In the rows, 128 means zero.
[ 31 108 108 160 109 126 143 157 132 173 128 162 154 167 107 119 118  93
 111 150 136 124 117 144  99 133 184 128 105 108 154 147 145 108 184 125
 128 141]  Lam
[ 54 136  75 162 114 101 123  96 118 164 124 152 134 182 115 114  94 109
 142 167  64 112  64 144  95 157 132  99 139 138  88 115 137 138 101  85
 128 160]  bet
[ 58 130  81 171  99  91 140  94 117 171 137 140 146 190 108 118 126 101
 149 162  87 105  59 137  92 143 131  84 153 163  79 118 130 147 139  81
 150 143]  mavog
[ 72 129  79 161  91  98 114  93 109 159 133 141 137 192 127 110 105 107
 148 175  64 101  78 134  77 156 108  98 150 160 114 109 116 128 100  72
 131 146]  mefub
[ 55 105 118 191 123 137 136 179 118 161 127 185 153 163 101 113 141 114
 108 166 142 135  99 152 116 116 185 143  99  85 144 143 139 112 186 158
 121 125]  Lar
[ 40  98 121 174 111 129 128 178 138 182 129 164 146 157 127 121 145 103
 121 160 131 120  99 145 109 116 184 147 105  93 130 142 143 114 193 147
 125 136]  kese
[ 45 133  81 151 103  87 123  81 128 171 127 137 140 189 120 114 120 108
 149 176  85 105  60 134  85 168 153  82 156 158  87 113 135 147 125  72
 133 151]  zokop
[ 38 141  71 160 105  95 125  97 128 166 125 145 141 198 138 117 109 101
 151 166  66 114  53 141  89 148 131  89 140 135  79 119 133 137 129  89
 120 145]  kese
[ 78 127  83 165  92 100 112  96 109 160 134 143 138 190 130 112 109 108
 136 175  71 108  77 133  80 150 115  98 151 154 105 121 118 126 113  84
 127 149]  mefub
[ 29 109 106 149 112 143 133 169 114 163 129 170 160 170 109 112 116 123
 124 174 152 132 116 137 100 132 182 159 119 114 155 147 141 106 173 144
 125 151]  sib
[ 52 143  80 153 102  98 114  93 125 159 119 127 142 190 138 118 102 120
 133 174  75 114  71 137  84 166 132  94 156 168 107 108 133 134  95  75
 116 158]  zokop
[102 159 127 127  91 109 130 111 103 183 127 134 132 156 132 141 186 131
 120 159 199 102  85 129 109 168 117 120 150 123 106 130  92 123 142  83
 134 112]  Lar
[ 91 150 139 120  86 111 131 106 114 176 124 139 135 143 144 150 173 141
 113 156 181  90  83 126 125 173 113 141 153 135 107 138 102 120 135  86
 127 134]  mir
[ 25  92 115 180 111 137 124 188 125 156 132 187 150 158 114 117 125 123
  98 173 139 128 100 148 116 134 181 172 113 101 150 146 138 111 179 152
 112 159]  mir
[ 51 134  78 158 112  86 119  93 128 152 117 153 133 192 125 123 102 101
 148 167  45 105  59 145  90 143 142 106 136 140 100 116 133 142 120  83
 136 151]  fila
[ 68 136  79 163 100 106 120 106 122 165 131 142 143 199 122 111 130 106
 146 163  75 120  78 142  83 151 125  97 148 143 113  96 116 130  98  78
 120 146]  Lar
[ 56 142  73 165 112  98 128  91 120 164 121 145 133 181 116 114  92 100
 132 160  58 114  69 143  90 161 130  91 139 141  82 116 140 138 106  84
 130 162]  bet
[ 41  94 130 177 124 140 126 179 113 153 125 179 168 152 106 114 106 106
  97 170 139 129  82 153 118 114 201 142 107 102 134 152 148 117 184 164
 135 146]  mazo
[ 58  88 115 187  99 140 134 166 119 181 132 175 157 155 102 110 128  97
 107 166 145 118 105 145 109 125 167 146  98 101 144 147 140 106 179 142
 136 123]  mefub
[ 58  98 145 171 127 129 127 177 125 158 120 163 152 146 120 118 131 122
  97 181 148 133  92 140 118 112 211 148 113 112 139 160 151 115 171 160
 110 142]  zokop
[ 94 143 129 120  77  99 116  95  89 176 145 125 139 154 121 136 161 111
 121 180 202 103  87 128 105 160 101 109 160 148 102 144  84 118 124  91
 145 108]  mefub
[ 82 157 132 112  89 102 137 106 108 171 124 118 133 155 142 148 160 115
 107 148 190 104  89 123 104 165 117 115 151 135 112 141  99 120 132  76
 132 131]  Lam
[ 50 101 111 176 116 135 133 163 125 189 128 166 147 146 103 119 118 105
 103 158 129 124 108 149 107 142 180 144 109 102 134 145 154 112 168 140
 133 152]  bet
[ 63  91 128 194 111 133 135 174 112 163 135 182 158 151 105 112 129 110
 100 177 144 122 108 141 112 113 177 149 100 102 146 160 139 107 191 165
 131 129]  mefub
[ 39 103 119 159 115 147 142 163 125 171 124 164 154 160 105 106 118 111
 126 155 137 117 110 138 102 129 183 151 111 104 149 147 148 113 179 136
 139 138]  sib
[ 72 163 133 100  90 108 137  85 111 168 126 118 136 156 134 146 158 111
 120 146 180 102  94 124 112 167 120  97 145 138 113 147 106 104 132  77
 135 121]  Lam
[ 32 103 118 169 119 133 127 186 122 161 126 174 151 158 132 124 134 114
 115 172 147 136  98 146 114 119 192 155 111  96 139 146 140 101 193 160
 113 146]  kese
[ 68 123  79 167  89 108 120  96 109 165 137 140 144 186 126 108 106 110
 140 175  78 105  77 136  81 156 111 102 155 159 108 117 116 130 105  82
 131 146]  mefub
[ 62 151  73 157 116  96 129  95 121 159 119 154 139 182 118 117  87 107
 139 164  76 112  65 145 101 159 134  94 137 138  84 119 138 133 112  81
 128 153]  bet
[ 28 105 115 186 117 126 119 173 118 159 123 177 149 160 115 126 130 114
  96 180 127 133  93 151 105 128 184 165 111 103 144 150 139 111 181 156
 122 149]  fila
[ 47 143  78 155 108  91 136  97 121 163 117 147 139 194 134 116 107 101
 147 160  66 110  54 144  96 147 135  90 135 132  75 117 133 137 133  91
 128 145]  kese
[ 44 103 115 164 111 140 136 163 132 176 121 165 159 164 105 106 120  99
 122 152 136 124 107 139 104 127 176 149 107 101 142 143 147 118 169 130
 135 136]  sib
[ 77 152 125 100  92 103 112 100  99 165 135 120 150 154 128 141 134 121
 123 171 198 104  72 136 110 162 121 102 172 155  94 139  94 134 129  85
 151 124]  mazo
[ 53 134  87 155 106 108 109  99 111 151 125 139 152 188 132 112  93 110
 136 169  61 109  52 141  78 155 135  94 162 162 103 109 124 138  97  80
 133 168]  mazo
[ 92 140 134  95  98 111 116  99 105 168 131 111 134 153 132 141 152 118
 127 158 200 112  96 120 114 158 103 123 166 141 106 143  92 137 114  84
 150 128]  sib
[ 49 141  73 165 108  98 121  94 122 160 123 147 132 180 114 114  95  98
 145 166  59 114  65 144  95 161 132  95 137 140  84 114 141 133 104  84
 128 157]  bet
[ 88 151 134 118  96 104 115 101 110 178 125 116 136 148 141 141 170 125
 108 171 194 101  77 128 116 166 119 119 160 139 104 139 102 134 116  94
 128 121]  zokop
[ 63  97 111 182 110 129 139 174 131 187 133 169 152 170 106 115 136 106
 115 160 134 125 103 147 102 129 182 137 103  96 143 137 146 112 185 133
 133 130]  Lar
[ 42 136  77 143  99  96 126  93 115 161 130 131 138 202 125 116 103 101
 134 160  64 115  79 137  69 159 127  90 157 155 118 115 120 130  99  71
 121 166]  Lam
[ 55 136  82 168 103  94 129  88 120 172 135 147 138 176 113 123 123 103
 134 165  96 111  79 142  94 160 133  92 152 146  75 104 129 139 130  87
 137 157]  bet
[ 53 104 119 168 117 130 127 160 134 178 127 158 149 152 115 114 125 115
 110 166 131 116  97 141 105 131 198 137 107 110 144 153 160 118 181 145
 124 135]  zokop
[ 68 144 137 110  84 101 113 104 103 166 134 133 132 152 128 148 160 129
 113 162 189  96  81 135 119 173 108 126 165 144 110 136  85 126 126  82
 139 131]  mir
[ 38 127  84 159  96 100 133 105 122 154 121 163 141 194 122 119 102 117
 140 166  62 105  55 142  98 161 141 115 141 144 101 113 134 132 118  79
 123 167]  mir
[104 154 129 135  83 109 125 107 107 189 130 126 134 156 135 144 191 129
 119 162 192 109  83 128 110 174 109 117 156 131  99 127  93 121 133  80
 133 118]  Lar
[ 30 103 112 161 109 145 131 177 122 160 128 162 158 165 113 112 120 116
 123 177 149 138 111 138 110 125 175 166 118 110 143 146 144 110 165 149
 120 150]  sib
[ 69 127  81 170  90 102 119  98 104 163 133 146 145 192 125 110 101 110
 140 173  65 101  69 135  73 155 117 102 149 157 119 117 117 129 101  82
 133 151]  mefub
[ 70 137 138 109  87 101 119 111 109 160 136 133 132 148 130 145 155 123
 115 160 198  98  88 133 118 164 123 126 162 143 113 138  87 125 138  85
 141 132]  mir
[ 41 139  77 154 107  92 128 103 121 167 125 145 139 202 137 115 113 101
 147 170  67 111  50 143  91 144 138  94 141 132  77 118 130 138 132  91
 123 151]  kese
[ 99 157 150 119  95 101 118 103 110 177 126 120 130 147 148 156 182 126
 106 162 179  94  89 127 108 151 121 135 154 136 109 139 100 120 146  94
 137 126]  fila
[ 55 137  81 150 110  95 104 103 120 155 124 137 134 196 148 123 110 111
 143 161  70 116  71 142  83 143 118  97 156 147 104 104 113 138 109  81
 118 154]  kese
[ 75 138  74 151 107 103 115 102 113 154 134 142 134 198 122 115 116 118
 153 160  67 113  82 142  80 152 124  92 149 147 122  99 116 129 104  81
 128 147]  Lar
[ 43  91 133 172 121 136 135 181 125 158 126 190 155 155 111 120 125 126
  96 169 135 123 105 148 122 118 194 166 109 102 156 151 142 110 182 154
 116 154]  mir
[ 64 138  70 155 105 107 126 110 113 155 123 134 141 192 120 119 102 120
 151 156  63 113  78 141  93 144 114 104 151 166 114 106 131 136 102  81
 134 155]  mavog
[ 53  96 111 181 115 134 138 178 128 179 127 167 152 160  98 119 127 105
 120 158 130 122  97 148 120 114 172 143 101 110 136 145 156 119 188 139
 143 131]  mavog
[ 82 161 133  90  95 107 128  83 107 166 122 120 133 160 137 151 152 113
 119 141 175 102 101 123 110 168 122  95 144 139 129 145 104 100 128  73
 137 129]  Lam
[ 60  95 127 186 125 139 139 185 116 160 126 172 153 152 102 121 133 118
 105 164 135 134 101 144 127 101 182 150 101 110 139 157 153 116 184 167
 131 140]  mavog
[ 45 123  91 159  97 102 112 104 119 155 126 158 142 190 132 123 110 124
 133 166  67 105  61 142  92 162 135 117 161 153 117 114 115 135 109  78
 121 176]  mir
[ 33 129  93 170  92  90 138  94 123 173 134 144 153 191 130 121 141  93
 140 162  99 115  61 140  90 146 145  86 151 143  65 107 120 134 147  95
 132 149]  kese
[ 25 102 110 178 117 123 115 172 121 159 128 179 153 163 113 126 125 113
 102 178 140 137 106 152 102 122 190 160 117 109 152 145 133 108 184 151
 119 145]  fila
[ 67  96 127 186 112 133 136 168 108 157 137 186 161 150 106 113 129 118
 108 179 150 124 105 141 117 112 183 147 103 104 143 162 138 105 191 167
 127 127]  mefub
[ 69  88 133 185 115 133 139 173 110 162 136 182 161 152 105 111 127 108
 104 179 150 124 105 142 116 105 187 147 101 102 144 164 139 109 189 166
 130 127]  mefub
[ 52 136  81 151 104  92 103  95 125 153 122 129 135 190 134 116 110 111
 141 173  67 115  78 134  77 156 138  95 161 165 116 106 127 143  92  79
 113 162]  zokop
[ 13 100 102 167 107 126 134 176 122 161 135 167 155 171 112 120 113 103
 105 173 146 141 109 144 101 132 187 144 110 109 153 151 140 107 177 141
 115 157]  Lam
[ 41  92 119 179 112 123 122 168 137 177 126 169 147 158 111 124 136  96
 106 163 121 122 103 152 109 118 187 157 104  97 137 141 143 115 187 144
 134 138]  fila
[ 87 152 135 113 102 103 121  96 100 172 133 118 132 140 123 144 152 108
 102 160 192 112  95 135 118 163 114 104 162 139  92 141  94 119 114  95
 144 130]  bet
[ 61  96 122 181 130 134 138 184 111 165 128 176 155 157  99 122 130 117
 101 170 146 135  99 145 119 104 182 148 107 111 142 158 150 115 189 163
 133 140]  mavog
[ 63 123  89 176  81  89 131  81 108 174 141 152 145 185 113 115 132  99
 144 178  90  97  71 133  82 158 132  86 146 157  85 119 119 130 146  82
 147 141]  mefub
[ 64 138  85 149 108 110 110  99 118 149 122 141 157 187 138 115  87 115
 136 165  65 110  58 141  87 150 137  93 157 160 101 112 129 134 107  80
 130 162]  mazo
[ 89 154 141 124  94 106 115 106 109 170 124 129 136 148 143 154 173 125
 102 163 195 104  82 136 116 147 120 135 156 133 103 139  94 120 144  96
 133 116]  fila
[ 69 123  88 168  88  91 128  84 109 169 138 147 137 184 115 110 115 103
 152 175  84  96  62 133  81 161 126  86 147 158  87 120 122 135 132  72
 147 138]  mefub
[ 55 141  83 149 106 107 111 100 116 144 124 137 149 184 130 112  93 112
 143 170  70 112  59 141  82 150 137  93 163 165  97 109 125 143 103  79
 128 160]  mazo
[ 50 135  76 150 109  88 116 101 121 160 122 142 131 197 140 119 110 100
 150 165  63 113  61 141  91 148 125  94 141 138  85 108 124 140 118  83
 124 153]  kese
[ 40 140  66 139 106  90 140  92 126 151 123 147 137 202 119 116  89  97
 150 156  63 111  72 137  84 151 143  82 134 140 104 124 135 134 121  70
 129 155]  Lam
[ 53 100 119 182 116 136 132 166 127 183 125 168 151 147 108 124 117 105
  97 159 128 127 105 148 111 136 179 146 103 102 135 143 156 104 164 144
 130 153]  bet
[ 91 142 147 119  87 112 119 113 110 166 123 133 128 138 145 150 168 138
 106 153 192  99  86 128 125 172 108 143 160 138 109 133  92 122 128  83
 125 134]  mir
[ 61 146  82 158 113 101 121 101 111 150 123 142 136 181 125 116  97 116
 127 161  70 117  80 143  83 151 127 100 159 152  98 105 120 129  88  84
 119 167]  bet
[ 43 132  87 153  96  99 134  82 122 168 134 140 147 193 112 111 126  96
 150 163  94 107  73 129  84 155 138  91 155 149  83 116 126 147 137  79
 151 153]  sib
[ 78 161 142 103  94 115 124  90 104 162 116 146 139 151 138 150 157 140
 111 141 175  85  90 129 121 177 123 120 148 137 133 135  97 103 131  76
 136 135]  mir
[ 72 126  91 172  90  85 126  79 110 169 139 153 148 188 117 116 126  98
 144 178  87  97  64 133  90 156 128  82 144 154  86 122 117 138 135  78
 150 142]  mefub
